[-10  12  40   8   4   4 -10  -2 -20 -10  63 -38  65 -30 -26   7 -24   6
  65 -23  -1   0   9  90  24  69 -25  36  19  -7 -18 -15]
9
[  4 -18  10 -10   0 -68  -5  31   4   6 -36  10 -16   2  16   5  -8   4
  15  -6  -4  10 -20 -15  25  -1  17 -19 -34  14   8   2]
4
[  5  -7   1 -16  -1 -53  -7  15   7  10 -43   8 -11  -3  17   6 -11  -4
  12  -5   1   1 -27 -19  19   2  11 -20 -29  15   3  14]
8
[ -5 -15   2 -18  11 -58 -17  31  -1  13 -48   8 -18   8  18   9  -5  -9
   5  -5 -13  -8 -17 -17  20  -8  12 -24 -31  32   4  12]
10
[-15  14 -39  -8  46  45 -14 -55  32   5  46  -1  -8  19 -51  -3 -10  -2
   8 -24 -11   6  20  23   9  27 -12  93 -30  15  22 -26]
1
[-11 -15   8  -6  12 -62 -11  27   5  17 -50   2 -17  13  17   6  -9  -9
  16 -10   0  16 -28  -8  30   1  11 -10 -40  21   9   4]
5
[  3 -15  13  -4   7 -56 -13  28   2  17 -37   0 -14  18  17   0  -9   0
  -7  -4   3   4 -21 -13  16  -6  19 -11 -43  29  13   9]
1
[ 33 -18  31  38  -2 -53   4  63  -8  18  32 -49   9 -17 -30  -3   5  -8
 -23 -32 -18  16  93 -26  60   3 -28  53 -18   6 -44 -23]
2
[ 68  -5   6   2   1  12  -4  28  41  32  50 -56  35  17  11 -22  -7   3
 -23 -24 -14 -61  50 -76  37  11  -9  23  27 -16  18  43]
9
[ -5 -13   9 -15  13 -41  -5  23  -6  10 -42   3  -6   3  17  14  -6   4
  11  -5  -9   4  -7 -21  17   1  19 -14 -31  26  20  12]
7
[-14 -12   6  -9   3 -50 -10   6  -5  14 -50  -5 -18   6  11  10   5 -10
  18   1   1   3 -11  -4  26 -11  14 -12 -40  28  -7  14]
3
[ 49  12  -5 -34  -6 -55  30 -11  32  16   7   8  -6  43 -20 -15 -24  17
   7 -45  14 -10 -22 -92 -61  49  -5   5  -7 -38  29 -17]
11
[ -3 -20   3 -16  10 -51  -7  21  -5  17 -57   1 -15  16  20  14  -4  11
   1  -6 -14   6 -23 -21  12  -8  19 -20 -24  19  16   2]
6
[ 38  -1  27 -30  15 -75  32  25  -4  41  29 -20 -16  17 -30  11  33  17
 -36 -64   9  31  10 -36  22  36  17  17 -19 -16 -16 -35]
3
[  1  -8  15 -10  11 -41  -4  26  -2   7 -44  -2  -3  13  12  10  -9   6
  25  -4  -5   1  -2 -17  22  -5  16 -14 -32  18  16  16]
7
[-15 -15  11 -12  16 -57 -12  23  -4   1 -49   0 -15   9   9  10  -4  -8
  21   0   5  10 -19  -9  20   4   2 -11 -30  26  16   6]
11
[ 22   7 -15 -49   0 -39  27 -20  43   1 -15  39  -8  -7  34  28 -52  27
   1  21 -46 -23 -39 -48 -15  38  23 -11 -19 -53 -14 -24]
10
[  2 -15   7 -11  12 -53 -10  24  -3  16 -34  -1 -13   4  11  13  -8  -2
  12  -4  -1  -1 -21 -23  24  -7  13 -13 -43  24  24  15]
9
[ 39  -4 -12 -12 -19 -58  25 -55  47  34  -2  11 -11  13 -47 -51  -9  -8
  49 -58  46 -15   5 -23  34  58 -51  15 -40 -22 -18   2]
8
[-11 -19 -15 -61  27 -22  35  32  23  35 -27  36  13  13 -26  -2 -23   9
  12 -43 -55  29  35 -14  28  15  -9  17 -18 -31  -5 -50]
10
[  10  -12   44  -75    1 -114   23  -20   37   48    0   11   33   55
  -53  -47  -21  -19  -37  -75    3   73    0  -10   -4   43    4   47
  -41    0  -42  -44]
1
[ 75  10   7   2  33 -12   4  30   1 -12  35 -26 -26  12 -39 -12 -29  48
  67 -37  35   3  20 -23  44  71 -40  83 -62 -93 -42 -23]
7
[-10  14   8 -15  44 -23  19  -7  20  42  25 -19   6  31 -63  -9  31 -28
  -6 -57 -13  12  80 -11  32  54 -28  73 -59  22  24 -30]
7
[ -6 -25  13  -5   4 -51 -20  30   2  19 -45   2 -15  17  16   4  -4  -6
 -13  -7   0   8 -21  -4  31  -7  13 -17 -39  38  16  11]
1
[ -5 -17  11 -13  10 -65  -6  21  -6  11 -53  14   0   6  18   2  -5   0
  18  -5  -8  11 -21 -13  16 -14  26 -19 -30  25  18   3]
2
[-11 -11  13 -13   6 -42 -15  13   2  17 -51  -4  -9  10  18  11   3  -4
  11   0  -3  -2 -10  -8  24   1  24 -10 -41  26  14  16]
3
[-16 -46 -33 -77  -1 -88  12 -37  -5  -4  61 -13  30 -50 -48  32 -39 -22
  30  -8 -41 -20  84   3  -6  30 -29  50 -23  33 -61  -1]
3
[ 39   7  -9 -51 -34  33  55  14   6  12 -43  54 -51  32 -21  19 -19  33
  13 -61  -4  39 -51 -38  -8  49   0 -65   0 -62 -25 -37]
8
[ -1 -21  15 -12   8 -53  -8  26  -6   8 -41  10 -10  -1  19   8  -2  -3
   8  -3  -7   1   0 -15  25   0  17 -12 -33  21   8  -1]
2
[ -1 -24  24 -38  47 -13 -25   8  16  54 -12 -12  29  24 -19 -37  23   0
 -10 -76   1  15  39  17  48  91 -20  83 -38  -9  33 -42]
6
[-10 -14   3 -10   4 -47  -2  26  -5  15 -46  -6 -22   3  19  13  -3   2
  20   0  -6   3  -9 -17  31 -18  22 -20 -41  26  -4  14]
3
[ -4 -14   9 -22   7 -39  -2  15   2  13 -41   8 -18   6  13  10  -3  -3
  11   0  -2  -3 -15 -14  32  -9  12 -15 -44  17  14  10]
9
[ -8 -21   5  -9  10 -56 -12  15  10  19 -44  11 -16  11  16   4   0  -5
 -13 -18   1   5 -22 -20  26  -1  14 -13 -41  18  23   3]
0
[ -8  57  13  89 -27   7   4   8 -34   4 -35 -71  -4  29 -43  39   6  -7
 103   5 -38  -1   6  14  15   5 -21  25 -33  49  69  11]
11
[  32    1   55  -51  -26  -55   25   14   26   18    3  -39  -26   49
  -66   -5   15  -34    0    0  -22    5   88   -5   89   40  -44   85
 -107  -25  -39    3]
1
[ 42 -26  26 -12  17  16  -4  75   8  44 -68   6   9  21  17 -11 -36  12
  34 -37   5 -14  47 -77 -23  96 -14 -11   0 -79  60 -14]
11
[ 61  31  31  12 -33 -24   7 -43   9  22 -37 -22  -8  27 -29 -27  15  -6
  17 -39  25 -37  24 -39 -31  47  -5  42  -2 -23 -13  -5]
0
[ -7 -24   3 -13   5 -54  -5  23  10  24 -51  11 -18  12  10   1  -7  -5
   5 -21  -1  16 -13 -16  29   3  10  -9 -41  26  12   0]
5
[-11 -12  18 -12   9 -60  -2  16   0  11 -52  -3  -7  13  15   8  -3   2
  14  -4  -3  16 -19 -14  21  -4  19 -14 -25  30  20   0]
11
[ -6 -22   5 -10   9 -56 -18  30   0   8 -53   1 -17  16  21  11  -6   7
  -3  -2  -7  -2 -24 -20  15  -5  11 -21 -37  26  20  13]
6
[ 41  48 -29 -15 -13  40  50 -90  47  33  41 -18   5  47  10 -23  31  12
 -45   2 -22 -34  -6 -25   3  16  33  39 -28  21  10  13]
5
[ 20  14 -22  -1  -6  33  24 -66  37  74 -50 -21  -6  33 -21 -51  -8  -7
  21 -44 -32  25   5 -55  37 -15  22  53  26  23   4   0]
1
[  7   1  -3 -46   2 -40  63 -29  11  48  43 -10 -22  11 -15   9 -21 -13
 -17 -54 -32  51   4 -56   9  31   6   7   4 -25 -49 -50]
0
[-10 -59  -2   4  -3 -20 -16  -5  61  16  67  34  30  -5 -30  -4 -48   0
 -71 -46   4  43  45  -6  -3  44 -13   0  -6   2  36 -33]
4
[ 16  -5   3 -18  45  13 -23 -20 -30  67 -95 -11  11  49   3  -2 -17 -12
  51 -59  -7  56 -24 -14 -18  36  29  20  21 -36  23 -30]
0
[ 31  -8  11 -20  10 -86  31  -7 -10  63 -44   8  -2   9 -18  13   7  -6
  31   2  -8  13   6 -19  11  56 -14   5 -51 -65  39 -21]
10
[  8 -38 -14 -67  30 -29 -36  -4 -42  25 -54  20 -59  35 -26  21  -5 -63
 -21  -8  14  42  17 -17 -28  60 -46  30 -78 -44 -52 -28]
10
[ -1  -8   9  -1   0 -66 -12  28   1  17 -48   4 -12   5  18   3  -2   0
   2  -7 -10   0 -30 -13  25 -10  14 -20 -32  29  10   7]
10
[  2 -16   5 -21   6 -57  -4  24  -5  22 -55   6 -12  -2  16  10  -8  -7
  15 -11  -3  19 -18 -13  31   0  14 -20 -35  13   0   4]
8
[  16  -46  -12  -42  -31   25   -4  -20   33   56  -11   -2   -2   60
  -34    0   44  -13  -65 -105  -15    2    7  -52   32   23  -11  -38
   48   66   75   10]
11
[-14 -17   9 -17   8 -50  -8  14  -6   8 -52   2 -17  12   9  10  -7  -2
  22  -4   0  17 -16 -15  11  -1  10  -7 -30  24  25  -3]
11
[ -1   4 -28 -40  35  74  22 -19  58   8 -32  52   5  37 -49 -24   0 -17
  -3 -40 -20 -21  79   7   7  59 -23   6 -11  -4 -25 -10]
4
[-17 -13  12 -12  19 -60  -6  26  -2   1 -54   2 -10  14  16  17  -3  -3
  13   8  -5  16 -21  -5  23  -5   9 -17 -36  22  14   0]
11
[ 21   2  13   1   5 -32  19 -54  35  31  12 -47  54  11 -42 -31 -24  -6
  47  -2 -25 -28 114   4  20  12 -17  76  -2  -3 -19   2]
6
[ -4 -21  11 -19   9 -46 -10  30   4  16 -43  10 -12  14  15   2  -9  -2
  -5  -8  -4   2 -16  -4  24   3  13 -17 -37  28   4   8]
1
[-10 -20   3  -8  13 -62  -6  12   5  20 -47   9 -14   1   6   3   0  -9
   0 -18   0   9 -13 -13  32  -2   8  -9 -34  20   9   3]
0
[  1  -5  10  -9   7 -69 -10  31  -2  16 -54   8  -9  10  19  -2 -11   4
  22  -7  -6   0 -32 -13  13  -9  18 -21 -32  20   8   6]
10
[ -4 -18   7 -12   6 -62  -5  17  -3  15 -50  10 -19   7  12   8   1  -3
 -10 -11   0  16 -25 -17  22  -7  17 -11 -41  13   8   1]
0
[ -8 -19  13 -28   9 -64 -12  14  -2  12 -60   4 -10  10  17   2  -2   3
  10  -8  -7  -1 -20 -12  12   5  14 -10 -27  22   6   4]
6
[  5 -16   5 -12   4 -72  -4  17   2   8 -41   7 -25   4  19   9   2  -3
  11   4  -3   5 -22 -14  32   1  18 -17 -49  22   4   9]
4
[ -5 -18   7 -11  10 -53 -10  12  -1  14 -49  -3 -18  17  19   6  -7   4
   6   2  -5   3 -17 -15  16  -2  12 -13 -42  19  11   6]
6
[ 12 -51 -30 -26 -20  22   9  43  29  14  35  21  -5  -2  10   8 -48  43
   9 -66 -15 -20  12 -41  11  42  -3 -36  -4  16  51  -3]
5
[  6 -17   8  -1  -2 -67  -6  18   3  17 -43   2 -19   8  15   5  -5   1
  20  -1  -5  12 -17 -18  32  -3  22 -13 -50  25  21  11]
4
[-12  -5 -66 -22  33  -2  33   2 -41  22  75 -29 -22  15   9  45   8   9
  -5   6 -55  29  -1   3  18 -68  13   6 -29  29   1 -25]
10
[ 14   2   3   2  16  42  -3  31  45  27  -4  -3 -13  59 -74 -26  38  11
  12 -98  15 -10  38   1  66  44 -16  22 -25  48  76  19]
5
[-14 -16  15  -8  12 -53 -10  29   0  20 -54   2 -15   9  16   3  -1 -13
   9  -9   0  23 -19  -2  31   2  11  -4 -34  17   7  -2]
5
[-15  17   7  33  35  30 -50 -73  -4  27  -3 -58  27  -7 -10  41  -6 -68
  46  32 -28  -3  64  65  42  84 -45  95 -39 -23  -5 -16]
8
[  5 -15   7   1   3 -52  -6  19  -3  11 -52  12  -8   5  20   5  -1   3
  14  -4  -6  -5 -15 -20  18  -8  21 -26 -28  27  16   7]
2
[ -7 -14  10 -12   8 -56 -16  21  -2   9 -47  -3 -17   9  21  11  -8   0
  15   3   3   2 -18 -12  22  -4  21 -14 -51  21  -4  16]
3
[ 27   0  -5 -20  21 -33  12 -23  -3  25   6 -35  22   9 -45  42  -2  -1
   5 -14 -56  22  46 -17  36  28  -2  63 -24   3  -2  -6]
7
[ 46  -2 -65  23   5  25  19 -14   2   8 -15   1 -50 -25 -20  13 -17   4
  77 -21 -12 -50   2 -78  16  29 -43  -9  34 -31 -18  12]
2
[ 61  13  -9  28 -10  61  50 -52  56  37  -5 -12   2  36   1  11 -50  42
   4 -10 -40 -37  88 -70 -25  17  30 -11  31 -36   5 -18]
6
[ 35 -20 -21 -21  12 -12   7 -13 -18  -4  25   3  23 -45 -21  16 -63  56
  86   7 -15  -8  34  20 -12  28   9  46   6 -52   2 -22]
10
